Below are the code and all the weights of a small trained network. Each question names an input and a class and asks about switching units off, where a switched-off unit gives its printed mean instead of its output.

import numpy as np


def w(rows, s, z=0):
    codes = np.array(rows[::2]) - 128.0
    scale = np.full(codes.shape[1], s)
    scale[-1] = z or s
    return codes * scale


def f(y):
    return np.maximum(y, 0)


def log_softmax(a):
    a = a - a.max(-1, keepdims=True)
    return a - np.log(np.exp(a).sum(-1, keepdims=True))


def net(x, mask):
    res = np.array(x, float).reshape(1, 8) / 4 @ E
    y = f(res @ A[0][:, :-1].T + A[0][:, -1])
    res = res + np.where(mask, y, B[0][:, -1]) @ B[0][:, :-1]
    return log_softmax(res[-1] @ U[:, :-1].T + U[:, -1])


A, B = {}, {}
E = w([
[105,115,134,121,97],'x0',
[108,105,130,122,89],'x1',
[228,204,152,45,36],'x2',
[164,153,113,134,179],'x3',
[134,132,128,132,137],'x4',
[106,112,136,123,97],'x5',
[39,222,69,34,131],'x6',
[108,170,95,254,61],'x7',
],0.0099)
A[0] = w([
[158,167,48,218,40,79],'neuron 0',
[156,132,97,133,161,254],'neuron 1',
[204,54,194,159,136,118],'neuron 2',
[162,190,29,180,122,139],'neuron 3',
[193,208,110,82,30,71],'neuron 4',
[190,44,123,172,98,74],'neuron 5',
[255,166,158,119,51,58],'neuron 6',
[213,70,224,189,116,71],'neuron 7',
[115,110,45,100,122,87],'neuron 8',
[138,45,144,59,186,184],'neuron 9',
[64,183,57,109,106,78],'neuron 10',
[194,197,139,106,80,56],'neuron 11',
[246,159,175,136,45,196],'neuron 12',
[146,94,149,96,174,223],'neuron 13',
[82,136,128,197,185,126],'neuron 14',
[146,157,53,238,119,155],'neuron 15',
[71,43,133,176,188,110],'neuron 16',
[199,202,198,74,155,126],'neuron 17',
[132,178,70,42,147,152],'neuron 18',
],0.0099,0.0057)
B[0] = w([
[163,124,195,131,109,198],'neuron 0',
[134,129,102,109,68,192],'neuron 1',
[45,195,151,102,113,223],'neuron 2',
[112,121,141,125,94,178],'neuron 3',
[147,104,125,76,157,219],'neuron 4',
[90,162,115,123,156,195],'neuron 5',
[137,97,134,85,160,218],'neuron 6',
[12,182,108,92,164,227],'neuron 7',
[102,141,159,144,141,154],'neuron 8',
[148,128,179,147,50,227],'neuron 9',
[123,173,120,137,183,195],'neuron 10',
[143,83,112,96,166,188],'neuron 11',
[154,92,76,131,122,246],'neuron 12',
[160,136,125,151,78,206],'neuron 13',
[164,72,111,154,149,192],'neuron 14',
[157,137,158,122,87,207],'neuron 15',
[172,72,97,81,154,220],'neuron 16',
[127,110,129,118,111,215],'neuron 17',
[119,158,137,158,123,223],'neuron 18',
],0.011,0.012)
U = w([
[157,57,78,115,198,67],'0',
[89,248,114,124,177,99],'1',
[142,143,83,142,65,255],'2',
[161,143,185,150,51,82],'3',
],0.011,0.006)

Each question gives the input, the list of numbers given to net, and the class t.
The units are the neurons (one row each of A and B). Each row of codes is followed by its name. A weight is (code - 128) times the scale printed after its matrix; where a second scale follows, it is the last column's (A, B and U).
mask holds one flag per neuron, in row order. A switched-off neuron (its flag False) gives its mean, the last column of its row in B, instead of its output. The means were averaged over made-up inputs and are rounded, as every weight is.
A unit's drop is (log p(t) with every unit on - log p(t) with that unit switched off) / (log p(t) with every unit on - log p(t) with every unit switched off).
The circuit of an input: a set's keep is (log p(t) with only the set's units on - log p(t) with every unit switched off) / (log p(t) with every unit on - log p(t) with every unit switched off). Starting from the 12 units with the biggest drops (on a tie, the unit counted first), units are removed one at a time, each time the one whose removal leaves the highest keep (on an exact tie, the one counted first), for as long as the keep stays at least 0.8.
units of the circuit, in order: the units of the circuit, biggest drop first
unit that matters most: the unit with the biggest drop
k most important neurons: the k neurons with the biggest drops, biggest first
drop of u: that unit's drop, to one decimal
input [-2,5,7,-7,8,-6,3,7], class 0: unit that matters most	neuron 4
input [-1,1,-2,-4,-4,-1,-6,0], class 1: units of the circuit, in order	neuron 7; neuron 2
input [-1,-3,-5,8,-4,3,3,6], class 3: units of the circuit, in order	neuron 15; neuron 7
input [4,-1,5,0,-5,5,-5,5], class 0: 3 most important neurons	neuron 12; neuron 6; neuron 9
input [6,-1,1,5,-8,6,-5,-7], class 3: 3 most important neurons	neuron 9; neuron 13; neuron 10
input [-2,-5,-7,3,7,1,-8,6], class 1: 3 most important neurons	neuron 7; neuron 2; neuron 5
input [5,-7,4,-5,-7,8,-5,0], class 1: 3 most important neurons	neuron 7; neuron 2; neuron 16
input [-6,-8,-5,3,3,6,-7,3], class 1: 4 most important neurons	neuron 7; neuron 2; neuron 5; neuron 12
input [2,-8,1,-6,0,0,5,8], class 3: 2 most important neurons	neuron 0; neuron 7
input [-6,-4,3,-2,-7,-7,-1,8], class 3: 2 most important neurons	neuron 0; neuron 15
input [-8,1,-7,8,1,4,7,5], class 2: units of the circuit, in order	neuron 15; neuron 14
input [-1,-5,-1,6,-3,-7,-6,-8], class 3: 2 most important neurons	neuron 9; neuron 13
input [-7,3,-3,3,-6,8,0,-5], class 2: 2 most important neurons	neuron 0; neuron 15
input [-4,-2,2,0,3,-6,2,8], class 3: units of the circuit, in order	neuron 0
input [0,-2,-3,-2,-5,-8,-6,-8], class 3: 3 most important neurons	neuron 9; neuron 13; neuron 10
input [7,7,5,3,-7,5,6,8], class 3: 2 most important neurons	neuron 0; neuron 7
input [-7,-4,4,4,-3,0,6,-5], class 2: 3 most important neurons	neuron 7; neuron 2; neuron 17
input [-1,-7,7,6,1,5,3,4], class 0: drop of neuron 4	0.1
input [3,-6,-2,5,-7,-1,1,-1], class 2: drop of neuron 0	0.2
input [2,6,1,1,-5,8,-6,0], class 1: drop of neuron 7	0.2
input [-5,8,0,1,8,2,-2,-7], class 3: units of the circuit, in order	neuron 9
